Here is a tiny trained network, its code and every weight. The questions are about switching its units off for an input and a class, where a switched-off unit gives its printed mean instead of its output.

import numpy as np


def w(rows, s, z=0):
    codes = np.array(rows[::2]) - 128.0
    scale = np.full(codes.shape[1], s)
    scale[-1] = z or s
    return codes * scale


def norm(h):
    return h / np.sqrt((h * h).mean(-1, keepdims=True) + 1e-5)


def f(y):
    return np.maximum(y, 0)


def log_softmax(a):
    a = a - a.max(-1, keepdims=True)
    return a - np.log(np.exp(a).sum(-1, keepdims=True))


def net(x, mask):
    res = np.array(x, float).reshape(1, 5) / 4 @ E
    u = 0
    for l in range(3):
        y = f(norm(res) @ A[l][:, :-1].T + A[l][:, -1])
        res = res + np.where(mask[u : u + 3], y, B[l][:, -1]) @ B[l][:, :-1]
        u += 3
    return log_softmax(norm(res)[-1] @ U[:, :-1].T + U[:, -1])


A, B = {}, {}
E = w([
[130,135,138,130,132,124],'x0',
[136,153,68,200,195,113],'x1',
[101,168,124,3,198,116],'x2',
[181,81,179,150,189,116],'x3',
[201,158,123,118,102,248],'x4',
],0.0074)
A[0] = w([
[91,109,143,128,111,119,4],'L0N1',
[203,245,167,80,149,254,50],'L0N2',
[134,154,57,223,207,127,57],'L0N3',
],0.0074,0.0035)
B[0] = w([
[163,157,153,118,201,81,132],'L0N1',
[156,1,26,110,162,146,255],'L0N2',
[201,246,161,70,145,162,235],'L0N3',
],0.0085,0.0043)
A[1] = w([
[205,73,175,34,206,120,147],'L1N1',
[120,109,183,245,94,169,1],'L1N2',
[143,55,194,74,47,128,82],'L1N3',
],0.011,0.0044)
B[1] = w([
[87,158,137,222,108,126,254],'L1N1',
[2,126,152,124,71,177,166],'L1N2',
[189,187,149,88,190,117,195],'L1N3',
],0.016,0.0088)
A[2] = w([
[102,188,95,160,207,143,252],'L2N1',
[127,163,35,35,60,100,166],'L2N2',
[89,96,134,134,166,5,193],'L2N3',
],0.011,0.0022)
B[2] = w([
[95,139,156,22,114,111,255],'L2N1',
[99,152,140,239,162,86,172],'L2N2',
[166,28,97,146,170,245,195],'L2N3',
],0.012,0.0098)
U = w([
[33,95,155,110,107,154,159],'0',
[109,116,154,123,156,155,219],'1',
[191,9,113,118,172,170,193],'2',
[171,166,181,76,163,112,119],'3',
[102,121,153,229,133,70,66],'4',
[144,47,125,84,93,73,3],'5',
],0.012,0.0041)

Each question gives the input, the list of numbers given to net, and the class t.
The units are the neurons (one row each of A and B). Each row of codes is followed by its name. A weight is (code - 128) times the scale printed after its matrix; where a second scale follows, it is the last column's (A, B and U).
mask holds one flag per neuron, layer by layer. A switched-off neuron (its flag False) gives its mean, the last column of its row in B, instead of its output. The means were averaged over made-up inputs and are rounded, as every weight is.
A unit's drop is (log p(t) with every unit on - log p(t) with that unit switched off) / (log p(t) with every unit on - log p(t) with every unit switched off).
The circuit of an input: a set's keep is (log p(t) with only the set's units on - log p(t) with every unit switched off) / (log p(t) with every unit on - log p(t) with every unit switched off). Starting from all 9 units, units are removed one at a time, each time the one whose removal leaves the highest keep (on an exact tie, the one counted first), for as long as the keep stays at least 0.8.
circuit, biggest first: the units of the circuit, biggest drop first
unit that matters most: the unit with the biggest drop
top k neurons: the k neurons with the biggest drops, biggest first
top k neurons in layer l: the k neurons of layer l with the biggest drops, biggest first
input [-1,4,-5,1,3], class 0: circuit, biggest first -> [L1N2]
input [-1,-3,3,-2,7], class 2: top 2 neurons -> [L0N2, L1N2]
input [3,1,-3,-6,5], class 4: top 2 neurons in layer 2 -> [L2N2, L2N3]
input [-3,6,-8,4,-7], class 0: top 2 neurons -> [L1N2, L0N2]
input [-2,8,-5,4,3], class 3: top 3 neurons -> [L0N3, L1N1, L2N3]
input [-1,4,5,8,0], class 4: top 2 neurons -> [L1N1, L1N3]
input [-5,2,7,2,1], class 0: circuit, biggest first -> [L1N1, L2N1, L1N3]
input [0,-5,-1,-2,4], class 3: top 3 neurons -> [L1N3, L2N3, L1N2]
input [7,-3,7,-4,-8], class 2: top 3 neurons -> [L2N3, L1N2, L0N3]
input [6,1,-6,1,6], class 0: top 2 neurons -> [L1N2, L2N3]
input [-5,-2,3,7,-8], class 2: top 2 neurons -> [L2N3, L0N3]
input [-8,4,-8,2,2], class 0: top 2 neurons in layer 1 -> [L1N2, L1N1]
input [6,-7,-1,5,-7], class 2: top 2 neurons -> [L2N3, L0N3]
input [1,8,0,7,-2], class 3: unit that matters most -> L0N3
input [4,-8,1,-2,5], class 3: top 3 neurons -> [L1N3, L2N3, L1N2]
input [-1,3,7,6,5], class 0: top 2 neurons -> [L1N1, L2N1]
input [4,1,-1,5,4], class 4: top 2 neurons -> [L1N1, L2N3]
input [-1,-7,-4,5,3], class 3: top 3 neurons -> [L1N3, L2N3, L2N2]
input [-3,-7,4,-3,-3], class 3: top 2 neurons -> [L1N3, L1N2]
input [-3,-4,8,7,5], class 0: unit that matters most -> L1N1
input [-7,3,8,4,2], class 0: top 3 neurons -> [L1N1, L2N1, L1N3]
input [-1,-1,2,-7,-1], class 4: circuit, biggest first -> [L2N2, L1N1]
input [-3,-2,4,-7,-6], class 4: top 2 neurons in layer 2 -> [L2N2, L2N1]
input [-1,1,-2,-4,2], class 4: top 2 neurons in layer 2 -> [L2N2, L2N3]
input [3,4,6,1,2], class 0: top 2 neurons in layer 1 -> [L1N1, L1N3]
input [8,4,-8,2,-2], class 0: top 2 neurons in layer 1 -> [L1N2, L1N1]
input [3,-2,8,3,3], class 0: unit that matters most -> L1N1
input [3,-7,-1,-3,7], class 2: top 2 neurons in layer 0 -> [L0N2, L0N3]
input [4,7,-6,5,5], class 3: top 2 neurons in layer 0 -> [L0N3, L0N2]
input [3,-2,8,2,3], class 0: top 2 neurons in layer 1 -> [L1N1, L1N3]
